Here is a tiny trained network, its code and every weight. The questions are about switching its units off for an input and a class, where a switched-off unit gives its printed mean instead of its output.

import numpy as np


def w(rows, s, z=0):
    codes = np.array(rows[::2]) - 128.0
    scale = np.full(codes.shape[1], s)
    scale[-1] = z or s
    return codes * scale


def f(y):
    return np.maximum(y, 0)


def log_softmax(a):
    a = a - a.max(-1, keepdims=True)
    return a - np.log(np.exp(a).sum(-1, keepdims=True))


def net(x, mask):
    res = np.array(x, float).reshape(1, 8) / 4 @ E
    y = f(res @ A[0][:, :-1].T + A[0][:, -1])
    res = res + np.where(mask, y, B[0][:, -1]) @ B[0][:, :-1]
    return log_softmax(res[-1] @ U[:, :-1].T + U[:, -1])


A, B = {}, {}
E = w([
[203,254,59,95,65,89,107,109,196,174,101,137],'x0',
[146,254,116,124,108,198,161,150,179,121,214,118],'x1',
[116,135,45,122,178,190,227,120,90,95,155,114],'x2',
[57,133,117,104,80,128,44,217,81,188,121,46],'x3',
[58,66,152,90,217,144,154,141,70,75,104,178],'x4',
[211,41,120,181,133,165,205,81,172,180,130,89],'x5',
[137,197,220,95,118,55,196,152,204,229,98,132],'x6',
[168,57,170,71,111,147,57,95,130,140,165,165],'x7',
],0.0091)
A[0] = w([
[83,169,136,92,135,74,139,186,96,86,129,163,3],'n0',
[79,133,141,175,170,113,178,158,131,125,212,53,149],'n1',
[154,166,15,200,102,57,139,141,119,146,66,123,46],'n2',
[198,79,128,182,86,136,158,70,175,151,139,118,71],'n3',
[151,166,91,93,109,185,87,106,128,106,223,120,171],'n4',
[136,104,138,123,85,118,88,135,95,188,165,71,89],'n5',
[83,150,157,31,121,114,102,174,90,166,84,117,114],'n6',
[133,213,131,112,80,112,150,157,180,101,80,101,36],'n7',
[109,60,136,123,10,127,60,161,140,185,120,55,169],'n8',
[128,1,112,141,147,148,104,114,45,49,120,144,166],'n9',
],0.0092,0.0041)
B[0] = w([
[137,155,122,86,112,164,216,80,171,155,145,197,168],'n0',
[51,146,119,135,91,160,92,175,168,87,162,154,185],'n1',
[144,88,125,110,122,119,43,161,95,91,41,113,207],'n2',
[205,161,137,202,138,156,138,95,179,154,170,129,198],'n3',
[137,165,164,214,57,168,194,144,165,117,237,216,202],'n4',
[163,139,96,140,84,96,114,104,180,152,97,107,172],'n5',
[185,119,105,146,121,144,124,176,204,133,106,105,193],'n6',
[44,50,127,88,187,163,141,152,128,123,97,172,206],'n7',
[166,143,110,115,140,35,106,48,172,195,34,120,216],'n8',
[10,73,184,88,255,139,89,162,85,68,140,105,247],'n9',
],0.0091,0.015)
U = w([
[253,199,148,131,26,91,160,113,245,240,108,157,37],'0',
[48,60,171,5,155,112,32,190,51,71,68,137,99],'1',
[121,146,161,167,74,212,173,212,175,72,253,192,253],'2',
],0.0066,0.0022)

Each question gives the input, the list of numbers given to net, and the class t.
The units are the neurons (one row each of A and B). Each row of codes is followed by its name. A weight is (code - 128) times the scale printed after its matrix; where a second scale follows, it is the last column's (A, B and U).
mask holds one flag per neuron, in row order. A switched-off neuron (its flag False) gives its mean, the last column of its row in B, instead of its output. The means were averaged over made-up inputs and are rounded, as every weight is.
A unit's drop is (log p(t) with every unit on - log p(t) with that unit switched off) / (log p(t) with every unit on - log p(t) with every unit switched off).
The circuit of an input: a set's keep is (log p(t) with only the set's units on - log p(t) with every unit switched off) / (log p(t) with every unit on - log p(t) with every unit switched off). Starting from all 10 units, units are removed one at a time, each time the one whose removal leaves the highest keep (on an exact tie, the one counted first), for as long as the keep stays at least 0.8.
circuit, biggest first: the units of the circuit, biggest drop first
unit that matters most: the unit with the biggest drop
top k neurons: the k neurons with the biggest drops, biggest first
drop when u is switched off: that unit's drop, to one decimal
input [7,5,0,-2,1,-3,3,1], class 2: circuit, biggest first => n8
input [6,8,-8,-6,2,1,-1,-6], class 2: top 2 neurons => n8; n7
input [4,8,4,-7,-3,1,6,8], class 2: top 2 neurons => n8; n4
input [6,7,5,5,-2,3,2,1], class 2: top 2 neurons => n4; n7
input [8,6,-1,6,-2,1,0,-8], class 1: top 3 neurons => n7; n2; n3
input [8,-8,-8,-8,-1,-2,3,-5], class 1: top 4 neurons => n2; n7; n4; n8
input [3,-1,5,-7,-3,-4,7,-2], class 1: top 2 neurons => n7; n4
input [1,5,1,3,5,-7,7,6], class 0: top 4 neurons => n9; n6; n1; n0
input [5,4,1,-6,-2,-1,0,5], class 2: top 2 neurons => n8; n4
input [8,7,0,-4,7,-3,7,7], class 2: top 4 neurons => n8; n7; n4; n5
input [7,0,3,0,-3,-6,5,0], class 1: top 3 neurons => n7; n2; n3
input [-2,-1,-7,-3,-2,-5,2,-5], class 0: top 4 neurons => n9; n0; n2; n1
input [-8,0,4,-8,8,5,6,-5], class 1: top 2 neurons => n9; n4
input [3,4,1,4,3,1,-8,6], class 2: circuit, biggest first => n4
input [4,7,-5,-5,-2,0,3,-7], class 2: top 3 neurons => n7; n8; n9
input [6,6,5,8,3,-7,-3,-2], class 2: drop when n4 is switched off => 0.0
input [5,8,1,-2,1,-3,7,6], class 2: drop when n7 is switched off => 0.2
input [-3,0,4,4,-4,4,-6,-6], class 1: drop when n3 is switched off => 0.1
input [-4,-8,3,0,-1,-4,8,-2], class 0: drop when n0 is switched off => 0.1
input [1,-2,-8,5,1,7,-4,-3], class 0: unit that matters most => n8
